Below are the code and all the weights of a small trained network. Each question names an input and a target symbol and asks about switching units off, where a switched-off unit gives its printed mean instead of its output.

import numpy as np


def w(rows, s, z=0):
    codes = np.array(rows[::2]) - 128.0
    scale = np.full(codes.shape[1], s)
    scale[-1] = z or s
    return codes * scale


def norm(h):
    return h / np.sqrt((h * h).mean(-1, keepdims=True) + 1e-5)


def softmax(a):
    e = np.exp(a - a.max(-1, keepdims=True))
    return e / e.sum(-1, keepdims=True)


def log_softmax(a):
    a = a - a.max(-1, keepdims=True)
    return a - np.log(np.exp(a).sum(-1, keepdims=True))


def net(x, mask):
    ids = ['ΠΣαγδεημτφψ'.index(c) for c in x.split()]
    T = len(ids)
    res = E[ids] + P[:T]
    u = 0
    for l in range(2):
        r = norm(res)
        for j in range(3):
            rows = slice(4 * j, 4 * j + 4)
            q, k, v = (r @ M[l][rows].T for M in (Q, K, V))
            z = softmax(np.where(np.tri(T) > 0, q @ k.T / 4**0.5, -1e9)) @ v
            o = O[l][rows]
            res = res + np.where(mask[u + j], z, o[:, -1]) @ o[:, :-1]
        u += 3
    return log_softmax(norm(res)[-1] @ U[:, :-1].T + U[:, -1])


Q, K, V, O = {}, {}, {}, {}
E = w([
[113,148,179],'Π',
[203,112,142],'Σ',
[77,148,121],'α',
[146,102,53],'γ',
[108,146,172],'δ',
[69,158,143],'ε',
[126,145,182],'η',
[123,145,178],'μ',
[254,231,89],'τ',
[105,149,174],'φ',
[132,142,183],'ψ',
],0.0086)
P = w([
[81,44,183],'0',
[67,118,151],'1',
[111,148,159],'2',
[112,169,146],'3',
[113,188,144],'4',
[118,204,141],'5',
[121,223,131],'6',
[125,243,124],'7',
[130,255,135],'8',
],0.0055)
Q[0] = w([
[163,123,118],'0.h0',
[116,142,172],'0.h0',
[126,46,71],'0.h0',
[171,115,138],'0.h0',
[123,158,26],'0.h1',
[87,197,252],'0.h1',
[136,99,181],'0.h1',
[127,131,110],'0.h1',
[186,230,88],'0.h2',
[142,28,157],'0.h2',
[159,173,159],'0.h2',
[155,155,124],'0.h2',
],0.018)
K[0] = w([
[95,140,118],'0.h0',
[168,117,101],'0.h0',
[70,31,193],'0.h0',
[99,119,103],'0.h0',
[206,252,95],'0.h1',
[15,99,110],'0.h1',
[90,49,153],'0.h1',
[143,146,123],'0.h1',
[121,245,116],'0.h2',
[60,47,141],'0.h2',
[106,167,80],'0.h2',
[111,162,117],'0.h2',
],0.017)
V[0] = w([
[118,81,156],'0.h0',
[102,104,141],'0.h0',
[90,185,139],'0.h0',
[172,159,143],'0.h0',
[137,81,133],'0.h1',
[75,97,131],'0.h1',
[96,111,124],'0.h1',
[106,137,119],'0.h1',
[145,119,108],'0.h2',
[143,118,104],'0.h2',
[46,195,125],'0.h2',
[139,149,251],'0.h2',
],0.022)
O[0] = w([
[148,177,149,54],'0.h0',
[156,160,130,75],'0.h0',
[180,89,128,182],'0.h0',
[105,86,157,205],'0.h0',
[161,146,123,95],'0.h1',
[164,95,70,182],'0.h1',
[144,106,100,160],'0.h1',
[121,105,119,158],'0.h1',
[105,124,120,106],'0.h2',
[105,121,114,100],'0.h2',
[205,188,89,233],'0.h2',
[156,170,253,253],'0.h2',
],0.025,0.0056)
Q[1] = w([
[107,169,166],'1.h0',
[201,82,132],'1.h0',
[97,112,73],'1.h0',
[97,133,88],'1.h0',
[215,72,94],'1.h1',
[242,146,6],'1.h1',
[59,165,161],'1.h1',
[161,32,177],'1.h1',
[151,60,96],'1.h2',
[64,243,167],'1.h2',
[118,144,145],'1.h2',
[97,171,171],'1.h2',
],0.017)
K[1] = w([
[121,183,92],'1.h0',
[162,55,124],'1.h0',
[111,112,184],'1.h0',
[118,131,182],'1.h0',
[158,38,142],'1.h1',
[240,38,32],'1.h1',
[93,203,130],'1.h1',
[81,72,225],'1.h1',
[98,218,125],'1.h2',
[167,7,149],'1.h2',
[126,108,129],'1.h2',
[121,77,135],'1.h2',
],0.017)
V[1] = w([
[121,156,129],'1.h0',
[106,251,120],'1.h0',
[180,211,52],'1.h0',
[170,94,92],'1.h0',
[118,183,88],'1.h1',
[98,119,95],'1.h1',
[79,85,96],'1.h1',
[133,124,141],'1.h1',
[145,217,105],'1.h2',
[145,76,97],'1.h2',
[163,12,199],'1.h2',
[105,137,130],'1.h2',
],0.016)
O[1] = w([
[113,124,112,99],'1.h0',
[41,114,44,8],'1.h0',
[7,195,142,121],'1.h0',
[113,173,187,200],'1.h0',
[165,112,79,3],'1.h1',
[178,136,140,46],'1.h1',
[186,143,182,60],'1.h1',
[110,122,138,162],'1.h1',
[129,22,165,229],'1.h2',
[98,200,170,27],'1.h2',
[67,231,52,202],'1.h2',
[154,123,117,97],'1.h2',
],0.016,0.0017)
U = w([
[154,133,162,84],'Π',
[1,64,213,183],'Σ',
[170,177,50,194],'α',
[99,55,6,252],'γ',
[160,142,152,77],'δ',
[172,138,107,82],'ε',
[156,135,182,88],'η',
[150,124,166,61],'μ',
[94,57,134,172],'τ',
[166,142,151,82],'φ',
[141,116,172,73],'ψ',
],0.0089,0.0036)

Each question gives the input, a string of symbols that net reads in full, and the target symbol t.
The units are the heads (4 rows each of Q, K, V and O). Each row of codes is followed by its name. A weight is (code - 128) times the scale printed after its matrix; where a second scale follows, it is the last column's (O and U).
mask holds one flag per head, layer by layer. A switched-off head (its flag False) gives its mean, the last column of its rows in O, instead of its output. The means were averaged over made-up inputs and are rounded, as every weight is.
A unit's drop is (log p(t) with every unit on - log p(t) with that unit switched off) / (log p(t) with every unit on - log p(t) with every unit switched off).
The circuit of an input: a set's keep is (log p(t) with only the set's units on - log p(t) with every unit switched off) / (log p(t) with every unit on - log p(t) with every unit switched off). Starting from all 6 units, units are removed one at a time, each time the one whose removal leaves the highest keep (on an exact tie, the one counted first), for as long as the keep stays at least 0.8.
circuit, biggest first: the units of the circuit, biggest drop first
unit that matters most: the unit with the biggest drop
heads that matter: for each layer, one digit per head in row order, 1 if its drop is at least 0.15 and else 0, layers parted by /
drop when u is switched off: that unit's drop, to one decimal
input η Π Σ γ α Σ Π γ τ, target Σ: unit that matters most => 0.h1
input Σ φ γ Π Σ μ Σ φ, target Σ: heads that matter => 101 / 100
input η δ φ Σ δ, target Σ: heads that matter => 101 / 110
input δ η μ Π γ α Π, target α: heads that matter => 001 / 100
input γ γ μ, target γ: heads that matter => 100 / 000
input Σ α α, target α: circuit, biggest first => (0.h2 1.h2 0.h0 1.h0)
input γ δ ε φ φ γ γ γ α, target γ: heads that matter => 001 / 000
input μ γ γ, target γ: circuit, biggest first => (0.h2 1.h2)
input γ γ α Σ ε, target Σ: heads that matter => 101 / 000
input ψ Σ δ, target Σ: heads that matter => 100 / 110
input α Σ Π η γ Π, target γ: circuit, biggest first => (0.h2 0.h0)
input φ η δ Σ ε, target Σ: heads that matter => 000 / 000
input δ ψ α Σ μ, target Σ: heads that matter => 101 / 110
input γ μ δ τ, target Σ: heads that matter => 110 / 000
input γ Σ φ, target Σ: unit that matters most => 0.h0
input Π η γ μ μ γ φ, target γ: circuit, biggest first => (0.h2 0.h0 1.h0)
input η α γ η, target γ: heads that matter => 001 / 000
input α Σ α, target Σ: heads that matter => 000 / 000
input τ η ψ ψ γ γ γ, target α: circuit, biggest first => (1.h2 0.h0 1.h0 0.h1)
input τ τ α η α η γ ε, target γ: unit that matters most => 0.h1
input γ α Σ, target α: heads that matter => 101 / 000
input α γ δ, target γ: drop when 1.h0 is switched off => 0.1
input Σ α ε, target α: drop when 1.h2 is switched off => 0.6
input Π φ γ μ, target γ: drop when 0.h2 is switched off => 0.2
input Π Σ γ, target Σ: drop when 1.h0 is switched off => 0.2
